Below is a small trained network, with its code and all its weights. Each question gives an input and a class and asks what happens when units are switched off, that is, made to give their printed mean instead of their output.

import numpy as np


def w(rows, s, z=0):
    codes = np.array(rows[::2]) - 128.0
    scale = np.full(codes.shape[1], s)
    scale[-1] = z or s
    return codes * scale


def f(y):
    return np.maximum(y, 0)


def log_softmax(a):
    a = a - a.max(-1, keepdims=True)
    return a - np.log(np.exp(a).sum(-1, keepdims=True))


def net(x, mask):
    res = np.array(x, float).reshape(1, 4) / 4 @ E
    y = f(res @ A[0][:, :-1].T + A[0][:, -1])
    res = res + np.where(mask, y, B[0][:, -1]) @ B[0][:, :-1]
    return log_softmax(res[-1] @ U[:, :-1].T + U[:, -1])


A, B = {}, {}
E = w([
[105,52,107,219,203],'x0',
[161,99,140,64,244],'x1',
[111,147,22,96,147],'x2',
[157,218,126,192,182],'x3',
],0.011)
A[0] = w([
[124,100,187,167,132,114],'N0',
[165,98,101,60,190,102],'N1',
[184,121,159,93,178,103],'N2',
[178,177,115,176,131,254],'N3',
[121,138,140,193,72,97],'N4',
[95,27,106,163,141,102],'N5',
[209,128,134,88,207,188],'N6',
[192,236,127,136,148,160],'N7',
[87,185,5,107,147,75],'N8',
[131,167,226,145,131,94],'N9',
[160,155,137,57,114,117],'N10',
[162,136,162,51,110,133],'N11',
[172,117,215,144,109,95],'N12',
[126,99,102,164,139,125],'N13',
[92,23,112,52,87,178],'N14',
[94,73,115,188,126,123],'N15',
[177,110,179,156,128,92],'N16',
[122,114,64,101,121,125],'N17',
[100,222,126,58,86,81],'N18',
[148,204,122,208,183,147],'N19',
[109,88,84,191,174,92],'N20',
[54,185,63,180,71,102],'N21',
[84,123,121,155,172,108],'N22',
[124,159,161,93,110,97],'N23',
[93,96,123,172,147,105],'N24',
[167,191,142,66,94,131],'N25',
[113,104,123,169,188,166],'N26',
[61,104,114,136,76,156],'N27',
[133,166,40,145,151,101],'N28',
],0.015,0.0074)
B[0] = w([
[192,118,87,131,133,176],'N0',
[71,207,154,184,174,207],'N1',
[106,202,161,182,167,186],'N2',
[97,66,182,145,53,237],'N3',
[118,198,157,218,203,199],'N4',
[109,129,57,122,71,196],'N5',
[109,170,157,225,122,232],'N6',
[101,71,152,130,1,242],'N7',
[232,88,111,197,196,224],'N8',
[204,101,89,148,170,193],'N9',
[106,137,61,123,106,196],'N10',
[82,115,50,149,71,205],'N11',
[204,94,84,180,235,189],'N12',
[121,124,95,75,150,166],'N13',
[132,16,203,205,61,249],'N14',
[110,135,80,98,94,186],'N15',
[181,152,100,115,185,166],'N16',
[242,65,157,152,187,177],'N17',
[111,145,33,117,124,231],'N18',
[106,34,140,135,12,245],'N19',
[99,178,36,89,146,198],'N20',
[82,207,152,206,183,237],'N21',
[108,131,66,135,81,168],'N22',
[153,143,52,111,123,172],'N23',
[136,155,20,88,110,170],'N24',
[114,131,41,99,100,224],'N25',
[101,106,114,120,74,203],'N26',
[100,147,176,177,122,195],'N27',
[205,67,139,134,186,198],'N28',
],0.0089,0.014)
U = w([
[96,140,26,97,108,91],'0',
[251,102,91,148,161,147],'1',
[99,74,137,137,80,150],'2',
[69,199,129,185,150,97],'3',
[100,108,120,126,96,254],'4',
[154,156,124,88,157,102],'5',
[155,159,111,90,160,100],'6',
[142,156,156,97,172,101],'7',
],0.017,0.0091)

Each question gives the input, the list of numbers given to net, and the class t.
The units are the neurons (one row each of A and B). Each row of codes is followed by its name. A weight is (code - 128) times the scale printed after its matrix; where a second scale follows, it is the last column's (A, B and U).
mask holds one flag per neuron, in row order. A switched-off neuron (its flag False) gives its mean, the last column of its row in B, instead of its output. The means were averaged over made-up inputs and are rounded, as every weight is.
A unit's drop is (log p(t) with every unit on - log p(t) with that unit switched off) / (log p(t) with every unit on - log p(t) with every unit switched off).
The circuit of an input: a set's keep is (log p(t) with only the set's units on - log p(t) with every unit switched off) / (log p(t) with every unit on - log p(t) with every unit switched off). Starting from the 12 units with the biggest drops (on a tie, the unit counted first), units are removed one at a time, each time the one whose removal leaves the highest keep (on an exact tie, the one counted first), for as long as the keep stays at least 0.8.
units of the circuit, in order: the units of the circuit, biggest drop first
k most important neurons: the k neurons with the biggest drops, biggest first
drop when u is switched off: that unit's drop, to one decimal
input [4,6,-1,7], class 2: units of the circuit, in order	(N19)
input [4,5,3,5], class 2: 3 most important neurons	(N19; N21; N4)
input [0,0,6,7], class 2: 4 most important neurons	(N19; N7; N3; N12)
input [-7,-7,0,-3], class 0: 2 most important neurons	(N18; N25)
input [1,-6,6,-4], class 1: 2 most important neurons	(N17; N8)
input [0,-3,8,6], class 1: 2 most important neurons	(N8; N28)
input [-1,8,-8,-4], class 1: 4 most important neurons	(N12; N21; N9; N0)
input [-6,8,0,1], class 3: 2 most important neurons	(N6; N1)
input [-1,4,-4,-4], class 1: 3 most important neurons	(N7; N19; N3)
input [-6,8,-5,8], class 2: 3 most important neurons	(N7; N19; N21)
input [-7,-6,-5,8], class 2: 4 most important neurons	(N7; N3; N19; N20)
input [-8,8,-6,1], class 0: 2 most important neurons	(N25; N11)
input [-3,2,5,6], class 2: 2 most important neurons	(N7; N19)
input [-3,4,2,5], class 2: units of the circuit, in order	(N7)
input [5,-6,-6,7], class 2: 2 most important neurons	(N19; N3)
input [4,6,0,-4], class 3: drop when N19 is switched off	0.2
input [-1,-3,2,4], class 2: drop when N12 is switched off	0.0
input [-3,6,2,-4], class 3: drop when N1 is switched off	0.4
